Below are the code and all the weights of a small trained network. Each question names an input and a class and asks about switching units off, where a switched-off unit gives its printed mean instead of its output.

import numpy as np


def w(rows, s, z=0):
    codes = np.array(rows[::2]) - 128.0
    scale = np.full(codes.shape[1], s)
    scale[-1] = z or s
    return codes * scale


def norm(h):
    return h / np.sqrt((h * h).mean(-1, keepdims=True) + 1e-5)


def f(y):
    return np.maximum(y, 0)


def log_softmax(a):
    a = a - a.max(-1, keepdims=True)
    return a - np.log(np.exp(a).sum(-1, keepdims=True))


def net(x, mask):
    res = np.array(x, float).reshape(1, 5) / 4 @ E
    u = 0
    for l in range(4):
        y = f(norm(res) @ A[l][:, :-1].T + A[l][:, -1])
        res = res + np.where(mask[u : u + 9], y, B[l][:, -1]) @ B[l][:, :-1]
        u += 9
    return log_softmax(norm(res)[-1] @ U[:, :-1].T + U[:, -1])


A, B = {}, {}
E = w([
[46,81,71,145,102,131],'x0',
[201,85,168,133,166,197],'x1',
[192,92,108,178,90,165],'x2',
[141,83,109,45,70,38],'x3',
[160,139,2,163,157,121],'x4',
],0.0096)
A[0] = w([
[167,63,39,103,77,58,106],'0.n1',
[96,41,207,86,168,142,107],'0.n2',
[95,144,48,173,55,2,121],'0.n3',
[37,128,212,122,100,84,135],'0.n4',
[154,70,130,92,37,224,50],'0.n5',
[97,173,106,108,176,46,132],'0.n6',
[102,129,113,101,85,142,162],'0.n7',
[6,119,117,128,127,153,3],'0.n8',
[175,139,129,123,211,147,85],'0.n9',
],0.0075,0.0034)
B[0] = w([
[34,114,187,134,80,64,252],'0.n1',
[81,160,144,79,99,182,224],'0.n2',
[192,89,71,73,154,122,254],'0.n3',
[109,163,73,16,146,174,233],'0.n4',
[254,63,221,196,119,142,196],'0.n5',
[148,117,97,162,79,228,205],'0.n6',
[77,111,200,84,133,138,173],'0.n7',
[138,130,155,143,136,97,181],'0.n8',
[173,103,93,139,141,55,186],'0.n9',
],0.0079,0.0045)
A[1] = w([
[90,179,227,116,57,76,79],'1.n1',
[101,212,147,75,144,41,5],'1.n2',
[111,188,123,116,121,168,117],'1.n3',
[27,44,158,241,104,221,59],'1.n4',
[234,115,174,132,54,194,133],'1.n5',
[221,29,168,94,255,32,73],'1.n6',
[108,115,26,157,189,68,99],'1.n7',
[110,211,166,213,178,119,137],'1.n8',
[140,127,162,132,69,112,52],'1.n9',
],0.0089,0.0029)
B[1] = w([
[173,124,122,87,139,153,191],'1.n1',
[193,71,108,74,99,160,166],'1.n2',
[197,105,174,59,192,107,170],'1.n3',
[63,200,179,143,197,99,220],'1.n4',
[125,99,4,153,186,73,254],'1.n5',
[67,161,114,96,174,28,213],'1.n6',
[52,132,157,153,80,255,215],'1.n7',
[50,150,134,148,185,45,183],'1.n8',
[169,126,110,120,191,136,152],'1.n9',
],0.0073,0.0059)
A[2] = w([
[178,187,131,115,146,70,43],'2.n1',
[110,210,110,97,117,47,78],'2.n2',
[255,44,177,118,99,88,124],'2.n3',
[140,138,44,150,115,120,135],'2.n4',
[131,145,72,141,193,119,251],'2.n5',
[100,115,196,152,143,217,198],'2.n6',
[177,172,128,172,125,187,34],'2.n7',
[164,95,159,163,157,108,178],'2.n8',
[191,53,78,150,140,113,9],'2.n9',
],0.0097,0.0026)
B[2] = w([
[147,233,178,197,155,58,164],'2.n1',
[156,153,60,165,135,186,183],'2.n2',
[191,19,161,255,191,143,217],'2.n3',
[129,77,175,86,124,217,201],'2.n4',
[87,180,153,198,87,168,254],'2.n5',
[63,242,202,94,192,82,222],'2.n6',
[155,173,95,106,59,88,153],'2.n7',
[78,186,28,219,160,46,190],'2.n8',
[143,51,202,114,92,75,186],'2.n9',
],0.0069,0.0058)
A[3] = w([
[144,102,47,15,174,17,250],'3.n1',
[100,242,115,182,157,162,137],'3.n2',
[120,110,71,88,33,43,32],'3.n3',
[140,159,124,208,163,253,110],'3.n4',
[228,158,107,181,44,206,80],'3.n5',
[82,150,22,196,27,172,124],'3.n6',
[192,59,117,145,125,7,9],'3.n7',
[182,120,63,78,61,114,101],'3.n8',
[91,227,26,44,115,114,190],'3.n9',
],0.0077,0.0021)
B[3] = w([
[135,219,196,184,91,117,235],'3.n1',
[123,126,118,207,130,116,255],'3.n2',
[116,81,109,172,119,2,176],'3.n3',
[221,186,104,133,207,47,223],'3.n4',
[245,159,89,28,87,158,156],'3.n5',
[160,176,138,69,137,169,220],'3.n6',
[162,89,130,160,190,177,204],'3.n7',
[107,78,115,174,126,2,167],'3.n8',
[147,49,87,197,86,143,235],'3.n9',
],0.0081,0.0058)
U = w([
[207,143,89,137,127,178,114],'0',
[165,5,140,191,150,73,141],'1',
[97,193,134,207,201,103,182],'2',
[56,105,90,129,89,253,84],'3',
[67,77,81,99,30,61,163],'4',
[178,108,208,84,74,79,96],'5',
[92,97,182,134,94,179,1],'6',
[72,156,210,20,131,184,138],'7',
],0.016,0.007)

Each question gives the input, the list of numbers given to net, and the class t.
The units are the neurons (one row each of A and B). Each row of codes is followed by its name. A weight is (code - 128) times the scale printed after its matrix; where a second scale follows, it is the last column's (A, B and U).
mask holds one flag per neuron, layer by layer. A switched-off neuron (its flag False) gives its mean, the last column of its row in B, instead of its output. The means were averaged over made-up inputs and are rounded, as every weight is.
A unit's drop is (log p(t) with every unit on - log p(t) with that unit switched off) / (log p(t) with every unit on - log p(t) with every unit switched off).
The circuit of an input: a set's keep is (log p(t) with only the set's units on - log p(t) with every unit switched off) / (log p(t) with every unit on - log p(t) with every unit switched off). Starting from the 12 units with the biggest drops (on a tie, the unit counted first), units are removed one at a time, each time the one whose removal leaves the highest keep (on an exact tie, the one counted first), for as long as the keep stays at least 0.8.
units of the circuit, in order: the units of the circuit, biggest drop first
unit that matters most: the unit with the biggest drop
k most important neurons: the k neurons with the biggest drops, biggest first
k most important neurons of layer l: the k neurons of layer l with the biggest drops, biggest first
input [-5,-6,5,0,5], class 0: unit that matters most	2.n4
input [4,5,-4,-5,-4], class 7: units of the circuit, in order	(0.n2; 2.n8; 2.n3)
input [7,6,8,-5,3], class 2: 2 most important neurons	(1.n4; 0.n3)
input [-6,2,-8,6,3], class 1: units of the circuit, in order	(2.n6; 3.n9)
input [-7,-7,8,0,-7], class 1: units of the circuit, in order	(2.n3; 1.n4)
input [-8,3,4,6,5], class 2: 2 most important neurons	(1.n6; 2.n1)
input [-2,-6,-4,0,6], class 0: 2 most important neurons	(0.n6; 3.n4)
input [-8,3,5,3,-8], class 1: 2 most important neurons	(2.n3; 1.n5)
input [1,-8,-4,-4,3], class 3: 3 most important neurons	(1.n7; 0.n3; 2.n3)
input [7,-1,2,2,-4], class 5: 2 most important neurons of layer 0	(0.n5; 0.n3)
input [-7,-7,4,6,5], class 1: 2 most important neurons of layer 2	(2.n3; 2.n5)
input [5,-3,1,-2,-1], class 3: 2 most important neurons of layer 0	(0.n3; 0.n4)
input [7,-1,-8,1,4], class 3: 2 most important neurons	(1.n7; 0.n6)
input [4,0,-4,2,2], class 4: most important neuron	(0.n1)
input [-8,2,7,-1,-4], class 1: 3 most important neurons of layer 2	(2.n3; 2.n9; 2.n6)
input [2,4,1,3,8], class 4: 2 most important neurons of layer 0	(0.n1; 0.n3)
input [4,1,-6,-5,-4], class 7: 2 most important neurons	(0.n4; 1.n5)
input [-3,-3,-4,-3,5], class 0: 2 most important neurons	(0.n1; 0.n6)
input [-7,7,6,-4,4], class 1: 2 most important neurons	(2.n9; 1.n4)
input [3,3,4,8,-8], class 1: units of the circuit, in order	(2.n3)
input [3,-4,6,8,-2], class 1: 2 most important neurons	(2.n3; 3.n7)
